Here is a tiny trained network, its code and every weight. The questions are about switching its units off for an input and a class, where a switched-off unit gives its printed mean instead of its output.

import numpy as np


def w(rows, s, z=0):
    codes = np.array(rows[::2]) - 128.0
    scale = np.full(codes.shape[1], s)
    scale[-1] = z or s
    return codes * scale


def norm(h):
    return h / np.sqrt((h * h).mean(-1, keepdims=True) + 1e-5)


def f(y):
    return y / 2 * (1 + np.tanh(0.7978845608 * (y + 0.044715 * y**3)))


def log_softmax(a):
    a = a - a.max(-1, keepdims=True)
    return a - np.log(np.exp(a).sum(-1, keepdims=True))


def net(x, mask):
    res = np.array(x, float).reshape(1, 3) / 4 @ E
    u = 0
    for l in range(3):
        y = f(norm(res) @ A[l][:, :-1].T + A[l][:, -1])
        res = res + np.where(mask[u : u + 11], y, B[l][:, -1]) @ B[l][:, :-1]
        u += 11
    return log_softmax(norm(res)[-1] @ U[:, :-1].T + U[:, -1])


A, B = {}, {}
E = w([
[37,153,51,30,58,180],'x0',
[173,193,177,71,83,2],'x1',
[159,44,240,106,13,170],'x2',
],0.0097)
A[0] = w([
[154,249,97,141,89,36,70],'0.n1',
[100,168,78,43,166,148,137],'0.n2',
[137,132,162,116,94,62,77],'0.n3',
[157,20,36,65,177,43,16],'0.n4',
[54,113,191,171,127,118,4],'0.n5',
[89,143,139,56,89,168,178],'0.n6',
[177,152,84,178,247,63,93],'0.n7',
[123,113,196,115,148,142,121],'0.n8',
[127,151,113,187,129,223,120],'0.n9',
[141,98,200,104,254,125,16],'0.n10',
[163,85,13,145,182,188,89],'0.n11',
],0.0073,0.0037)
B[0] = w([
[27,74,206,65,202,77,233],'0.n1',
[47,165,135,231,38,44,197],'0.n2',
[127,46,123,74,236,193,164],'0.n3',
[102,218,179,106,128,212,115],'0.n4',
[152,165,117,116,102,116,104],'0.n5',
[200,76,104,228,106,77,203],'0.n6',
[147,251,194,194,34,207,254],'0.n7',
[193,49,85,125,147,128,143],'0.n8',
[112,48,151,48,186,68,168],'0.n9',
[143,88,115,208,65,127,141],'0.n10',
[2,121,224,72,184,58,192],'0.n11',
],0.0098,0.0047)
A[1] = w([
[106,117,102,138,159,195,25],'1.n1',
[127,147,6,93,90,125,80],'1.n2',
[74,113,68,153,178,216,2],'1.n3',
[134,63,42,114,153,55,58],'1.n4',
[223,146,78,172,198,120,52],'1.n5',
[123,129,56,44,82,99,7],'1.n6',
[75,168,54,96,70,152,61],'1.n7',
[185,202,102,41,129,58,110],'1.n8',
[129,248,8,132,190,141,117],'1.n9',
[199,122,127,89,77,215,95],'1.n10',
[144,141,126,85,238,164,172],'1.n11',
],0.016,0.0021)
B[1] = w([
[156,118,131,100,186,86,146],'1.n1',
[156,125,102,187,131,209,190],'1.n2',
[146,141,208,87,213,153,203],'1.n3',
[68,87,71,202,148,150,204],'1.n4',
[129,126,117,222,148,134,177],'1.n5',
[146,152,187,153,190,217,201],'1.n6',
[170,172,189,200,126,193,241],'1.n7',
[112,100,144,86,238,158,238],'1.n8',
[182,209,114,6,56,16,251],'1.n9',
[101,186,124,84,65,80,254],'1.n10',
[52,120,88,151,102,120,188],'1.n11',
],0.02,0.004)
A[2] = w([
[169,119,115,107,128,130,34],'2.n1',
[89,117,99,82,98,206,202],'2.n2',
[154,138,197,151,104,166,1],'2.n3',
[100,129,4,153,102,88,22],'2.n4',
[152,158,101,103,125,125,194],'2.n5',
[122,92,140,91,198,145,14],'2.n6',
[146,59,147,76,42,157,72],'2.n7',
[124,81,138,76,212,151,8],'2.n8',
[194,104,134,150,160,74,187],'2.n9',
[76,101,195,111,56,134,127],'2.n10',
[217,144,101,184,170,169,58],'2.n11',
],0.021,0.0027)
B[2] = w([
[178,151,105,129,142,109,119],'2.n1',
[174,170,190,174,170,128,160],'2.n2',
[135,87,98,170,161,119,213],'2.n3',
[119,61,63,149,63,78,143],'2.n4',
[68,65,207,100,84,125,166],'2.n5',
[84,85,118,133,218,89,232],'2.n6',
[80,251,204,80,146,97,210],'2.n7',
[91,77,80,97,235,112,254],'2.n8',
[111,145,135,144,134,208,185],'2.n9',
[128,75,57,112,63,102,229],'2.n10',
[167,104,153,196,73,181,207],'2.n11',
],0.023,0.0086)
U = w([
[100,240,196,61,62,66,214],'0',
[79,90,124,115,248,112,204],'1',
[176,157,176,247,110,206,200],'2',
[118,68,46,156,53,87,174],'3',
[209,134,100,64,114,172,16],'4',
[212,147,67,68,110,170,14],'5',
[206,127,75,80,101,155,2],'6',
],0.015,0.0057)

Each question gives the input, the list of numbers given to net, and the class t.
The units are the neurons (one row each of A and B). Each row of codes is followed by its name. A weight is (code - 128) times the scale printed after its matrix; where a second scale follows, it is the last column's (A, B and U).
mask holds one flag per neuron, layer by layer. A switched-off neuron (its flag False) gives its mean, the last column of its row in B, instead of its output. The means were averaged over made-up inputs and are rounded, as every weight is.
A unit's drop is (log p(t) with every unit on - log p(t) with that unit switched off) / (log p(t) with every unit on - log p(t) with every unit switched off).
The circuit of an input: a set's keep is (log p(t) with only the set's units on - log p(t) with every unit switched off) / (log p(t) with every unit on - log p(t) with every unit switched off). Starting from the 12 units with the biggest drops (on a tie, the unit counted first), units are removed one at a time, each time the one whose removal leaves the highest keep (on an exact tie, the one counted first), for as long as the keep stays at least 0.8.
circuit, biggest first: the units of the circuit, biggest drop first
most important unit: the unit with the biggest drop
k most important neurons: the k neurons with the biggest drops, biggest first
top k neurons in layer l: the k neurons of layer l with the biggest drops, biggest first
input [7,8,2], class 1: 2 most important neurons : (1.n8, 0.n1)
input [7,4,-6], class 2: circuit, biggest first : (1.n7)
input [2,-3,-3], class 3: 2 most important neurons : (0.n11, 0.n2)
input [-4,7,7], class 0: 4 most important neurons : (2.n7, 0.n11, 1.n6, 0.n9)
input [-1,-3,1], class 3: top 2 neurons in layer 1 : (1.n11, 1.n8)
input [6,-5,-1], class 2: 4 most important neurons : (0.n1, 1.n7, 0.n2, 0.n3)
input [-1,3,-1], class 3: top 2 neurons in layer 0 : (0.n1, 0.n3)
input [-6,-5,-5], class 2: circuit, biggest first : (0.n7, 2.n8)
input [5,4,4], class 2: 3 most important neurons : (1.n6, 0.n7, 0.n11)
input [8,2,8], class 0: 2 most important neurons : (1.n10, 2.n7)
input [6,-1,5], class 2: 2 most important neurons : (0.n7, 1.n2)
input [1,0,3], class 3: 2 most important neurons : (0.n6, 0.n7)
input [3,3,-2], class 3: 2 most important neurons : (0.n2, 0.n1)
input [6,7,-8], class 0: circuit, biggest first : (1.n9)
input [-8,-1,-6], class 2: 2 most important neurons : (0.n7, 1.n5)
input [2,5,5], class 0: top 2 neurons in layer 1 : (1.n10, 1.n3)
input [6,3,5], class 2: 2 most important neurons : (1.n6, 0.n7)
input [-3,1,1], class 3: top 3 neurons in layer 2 : (2.n4, 2.n7, 2.n2)
input [5,1,4], class 2: top 3 neurons in layer 1 : (1.n2, 1.n6, 1.n9)
input [-4,1,6], class 0: most important unit : 2.n7
input [-3,0,-3], class 3: top 2 neurons in layer 0 : (0.n10, 0.n6)
